Here is a tiny trained network, its code and every weight. The questions are about switching its units off for an input and a class, where a switched-off unit gives its printed mean instead of its output.

import numpy as np


def w(rows, s, z=0):
    codes = np.array(rows[::2]) - 128.0
    scale = np.full(codes.shape[1], s)
    scale[-1] = z or s
    return codes * scale


def norm(h):
    return h / np.sqrt((h * h).mean(-1, keepdims=True) + 1e-5)


def f(y):
    return np.maximum(y, 0)


def log_softmax(a):
    a = a - a.max(-1, keepdims=True)
    return a - np.log(np.exp(a).sum(-1, keepdims=True))


def net(x, mask):
    res = np.array(x, float).reshape(1, 3) / 4 @ E
    u = 0
    for l in range(2):
        y = f(norm(res) @ A[l][:, :-1].T + A[l][:, -1])
        res = res + np.where(mask[u : u + 4], y, B[l][:, -1]) @ B[l][:, :-1]
        u += 4
    return log_softmax(norm(res)[-1] @ U[:, :-1].T + U[:, -1])


A, B = {}, {}
E = w([
[49,193,155,137,139,254,182,136,195],'x0',
[128,120,78,41,198,164,191,152,164],'x1',
[129,177,96,181,211,214,158,72,142],'x2',
],0.0059)
A[0] = w([
[160,89,54,133,196,166,103,169,125,32],'L0N1',
[191,168,57,188,60,10,84,119,63,83],'L0N2',
[162,162,101,146,204,149,96,61,87,2],'L0N3',
[179,148,94,2,112,135,220,209,182,74],'L0N4',
],0.0051,0.0019)
B[0] = w([
[173,89,134,158,190,101,141,175,106,165],'L0N1',
[74,136,135,2,124,41,84,72,125,254],'L0N2',
[190,74,237,162,98,129,219,130,246,178],'L0N3',
[156,140,47,118,94,84,69,13,21,207],'L0N4',
],0.0068,0.0056)
A[1] = w([
[26,244,103,140,116,197,95,96,47,250],'L1N1',
[254,154,9,172,218,192,190,137,65,151],'L1N2',
[66,199,170,221,51,239,132,219,128,33],'L1N3',
[81,110,115,75,127,53,64,204,152,181],'L1N4',
],0.005,0.0017)
B[1] = w([
[187,122,138,184,155,69,119,124,102,254],'L1N1',
[92,127,165,161,68,167,93,127,175,244],'L1N2',
[164,145,150,69,184,35,217,169,79,227],'L1N3',
[75,141,73,136,143,252,128,159,126,234],'L1N4',
],0.011,0.0047)
U = w([
[163,92,77,115,154,133,140,207,130,2],'0',
[162,143,128,232,85,218,135,76,209,106],'1',
[192,178,161,158,209,37,209,166,75,171],'2',
[51,130,155,83,61,145,96,192,140,126],'3',
[118,134,29,64,107,55,49,68,11,158],'4',
],0.011,0.0064)

Each question gives the input, the list of numbers given to net, and the class t.
The units are the neurons (one row each of A and B). Each row of codes is followed by its name. A weight is (code - 128) times the scale printed after its matrix; where a second scale follows, it is the last column's (A, B and U).
mask holds one flag per neuron, layer by layer. A switched-off neuron (its flag False) gives its mean, the last column of its row in B, instead of its output. The means were averaged over made-up inputs and are rounded, as every weight is.
A unit's drop is (log p(t) with every unit on - log p(t) with that unit switched off) / (log p(t) with every unit on - log p(t) with every unit switched off).
The circuit of an input: a set's keep is (log p(t) with only the set's units on - log p(t) with every unit switched off) / (log p(t) with every unit on - log p(t) with every unit switched off). Starting from all 8 units, units are removed one at a time, each time the one whose removal leaves the highest keep (on an exact tie, the one counted first), for as long as the keep stays at least 0.8.
units of the circuit, in order: the units of the circuit, biggest drop first
k most important neurons: the k neurons with the biggest drops, biggest first
top k neurons in layer l: the k neurons of layer l with the biggest drops, biggest first
drop when u is switched off: that unit's drop, to one decimal
input [-2,4,2], class 1: 2 most important neurons	[L0N2; L1N2]
input [-7,3,4], class 0: units of the circuit, in order	[L0N4; L0N3; L1N3]
input [-5,0,5], class 2: units of the circuit, in order	[L0N3]
input [0,-2,-7], class 3: units of the circuit, in order	[L0N4; L1N4]
input [6,5,-4], class 4: 2 most important neurons	[L0N4; L1N3]
input [0,3,1], class 1: top 2 neurons in layer 1	[L1N2; L1N3]
input [-4,-7,8], class 1: top 2 neurons in layer 0	[L0N3; L0N4]
input [7,-8,-7], class 2: units of the circuit, in order	[L1N3; L0N2]
input [5,7,-2], class 4: 3 most important neurons	[L0N4; L0N3; L1N4]
input [-3,-3,7], class 1: 2 most important neurons	[L1N3; L1N1]
input [-1,1,4], class 1: 2 most important neurons	[L0N2; L1N3]
input [-3,0,3], class 2: top 2 neurons in layer 1	[L1N2; L1N4]
input [5,4,-3], class 4: 2 most important neurons	[L0N4; L1N3]
input [-2,-4,-8], class 3: units of the circuit, in order	[L0N4]
input [7,5,-5], class 4: 2 most important neurons	[L0N4; L1N3]
input [5,7,-8], class 4: drop when L0N4 is switched off	1.1
input [-4,7,5], class 1: drop when L1N2 is switched off	0.4
input [4,-3,6], class 2: drop when L1N1 is switched off	0.0
